Below are the code and all the weights of a small trained network. Each question names an input and a target symbol and asks about switching units off, where a switched-off unit gives its printed mean instead of its output.

import numpy as np


def w(rows, s, z=0):
    codes = np.array(rows[::2]) - 128.0
    scale = np.full(codes.shape[1], s)
    scale[-1] = z or s
    return codes * scale


def norm(h):
    return h / np.sqrt((h * h).mean(-1, keepdims=True) + 1e-5)


def f(y):
    return np.maximum(y, 0)


def softmax(a):
    e = np.exp(a - a.max(-1, keepdims=True))
    return e / e.sum(-1, keepdims=True)


def log_softmax(a):
    a = a - a.max(-1, keepdims=True)
    return a - np.log(np.exp(a).sum(-1, keepdims=True))


def net(x, mask):
    ids = ['εζλμξω'.index(c) for c in x.split()]
    T = len(ids)
    res = E[ids] + P[:T]
    r = norm(res)
    for j in range(2):
        rows = slice(2 * j, 2 * j + 2)
        q, k, v = (r @ M[0][rows].T for M in (Q, K, V))
        z = softmax(np.where(np.tri(T) > 0, q @ k.T / 2**0.5, -1e9)) @ v
        o = O[0][rows]
        res = res + np.where(mask[j], z, o[:, -1]) @ o[:, :-1]
    y = f(norm(res) @ A[0][:, :-1].T + A[0][:, -1])
    res = res + np.where(mask[2:10], y, B[0][:, -1]) @ B[0][:, :-1]
    return log_softmax(norm(res)[-1] @ U[:, :-1].T + U[:, -1])


Q, K, V, O, A, B = {}, {}, {}, {}, {}, {}
E = w([
[212,181,28,105,56],'ε',
[176,161,51,140,56],'ζ',
[166,135,255,164,160],'λ',
[253,58,172,35,12],'μ',
[175,137,108,21,179],'ξ',
[12,196,174,121,196],'ω',
],0.013)
P = w([
[195,197,119,135,182],'0',
[143,166,116,144,167],'1',
[151,163,115,110,121],'2',
[145,189,119,100,93],'3',
[130,177,122,73,45],'4',
[103,178,138,62,16],'5',
[109,186,133,60,1],'6',
[164,211,158,67,66],'7',
],0.0061)
Q[0] = w([
[5,69,172,176,170],'head 1',
[125,102,100,141,69],'head 1',
[89,101,153,101,121],'head 2',
[95,8,123,202,153],'head 2',
],0.013)
K[0] = w([
[111,195,2,78,208],'head 1',
[201,145,109,186,48],'head 1',
[131,135,41,167,178],'head 2',
[211,86,96,195,224],'head 2',
],0.0081)
V[0] = w([
[107,246,67,117,113],'head 1',
[198,104,190,196,71],'head 1',
[108,176,129,69,86],'head 2',
[254,60,103,74,105],'head 2',
],0.0095)
O[0] = w([
[136,131,79,228,147,207],'head 1',
[96,112,221,168,97,95],'head 1',
[146,145,120,104,144,255],'head 2',
[155,7,173,117,128,124],'head 2',
],0.014,0.0053)
A[0] = w([
[97,158,191,204,56,227],'neuron 1',
[203,162,147,175,98,252],'neuron 2',
[137,146,138,129,187,65],'neuron 3',
[115,98,212,131,71,150],'neuron 4',
[120,83,174,155,51,80],'neuron 5',
[197,109,189,59,177,157],'neuron 6',
[131,226,15,101,129,125],'neuron 7',
[141,251,109,141,111,198],'neuron 8',
],0.012,0.0039)
B[0] = w([
[110,68,88,151,251,156],'neuron 1',
[98,165,174,91,100,185],'neuron 2',
[92,92,126,108,105,143],'neuron 3',
[116,179,159,122,117,175],'neuron 4',
[114,148,165,124,139,153],'neuron 5',
[91,132,120,116,107,217],'neuron 6',
[99,195,140,151,120,255],'neuron 7',
[75,165,90,121,83,239],'neuron 8',
],0.015,0.012)
U = w([
[238,173,139,139,73,100],'ε',
[138,133,146,184,175,229],'ζ',
[139,179,179,132,233,4],'λ',
[94,135,194,55,55,83],'μ',
[139,106,71,56,167,237],'ξ',
[111,254,79,112,131,180],'ω',
],0.009,0.0019)

Each question gives the input, a string of symbols that net reads in full, and the target symbol t.
The units are the heads (2 rows each of Q, K, V and O) and the neurons (one row each of A and B). Each row of codes is followed by its name. A weight is (code - 128) times the scale printed after its matrix; where a second scale follows, it is the last column's (O, A, B and U).
mask holds one flag per unit, heads first, then neurons. A switched-off unit (its flag False) gives its mean, the last column of its rows in O or B, instead of its output. The means were averaged over made-up inputs and are rounded, as every weight is.
A unit's drop is (log p(t) with every unit on - log p(t) with that unit switched off) / (log p(t) with every unit on - log p(t) with every unit switched off).
The circuit of an input: a set's keep is (log p(t) with only the set's units on - log p(t) with every unit switched off) / (log p(t) with every unit on - log p(t) with every unit switched off). Starting from all 10 units, units are removed one at a time, each time the one whose removal leaves the highest keep (on an exact tie, the one counted first), for as long as the keep stays at least 0.8.
units of the circuit, in order: the units of the circuit, biggest drop first
top k neurons: the k neurons with the biggest drops, biggest first
heads that matter: for each layer, one digit per head in row order, 1 if its drop is at least 0.15 and else 0, layers parted by /
drop when u is switched off: that unit's drop, to one decimal
input ξ ξ ζ ζ ξ ε ε ζ, target ζ: units of the circuit, in order	head 1; head 2; neuron 1; neuron 8
input ζ λ ζ ε ζ ξ, target μ: heads that matter	10
input ξ ξ ξ ξ ζ λ, target μ: top 3 neurons	neuron 7; neuron 6; neuron 8
input ε ξ ε ε μ ε, target μ: units of the circuit, in order	head 2; head 1
input ξ ε λ, target μ: units of the circuit, in order	neuron 7; head 2
input ξ ζ ξ, target ξ: heads that matter	01
input ξ λ ξ ε ζ, target μ: heads that matter	01
input ε λ ξ ω ζ ζ λ λ, target λ: top 2 neurons	neuron 1; neuron 7
input μ ξ ε ξ λ ε λ ε, target μ: top neuron	neuron 7
input ε ε λ, target λ: top 2 neurons	neuron 1; neuron 8
input ξ ξ ζ, target ζ: drop when head 1 is switched off	1.1
input ξ ξ ξ ξ, target ξ: drop when head 2 is switched off	1.0
input ξ ω μ ξ λ ξ ξ ζ, target μ: drop when neuron 8 is switched off	-0.1
input ξ ξ ξ ε, target ε: drop when neuron 8 is switched off	0.3
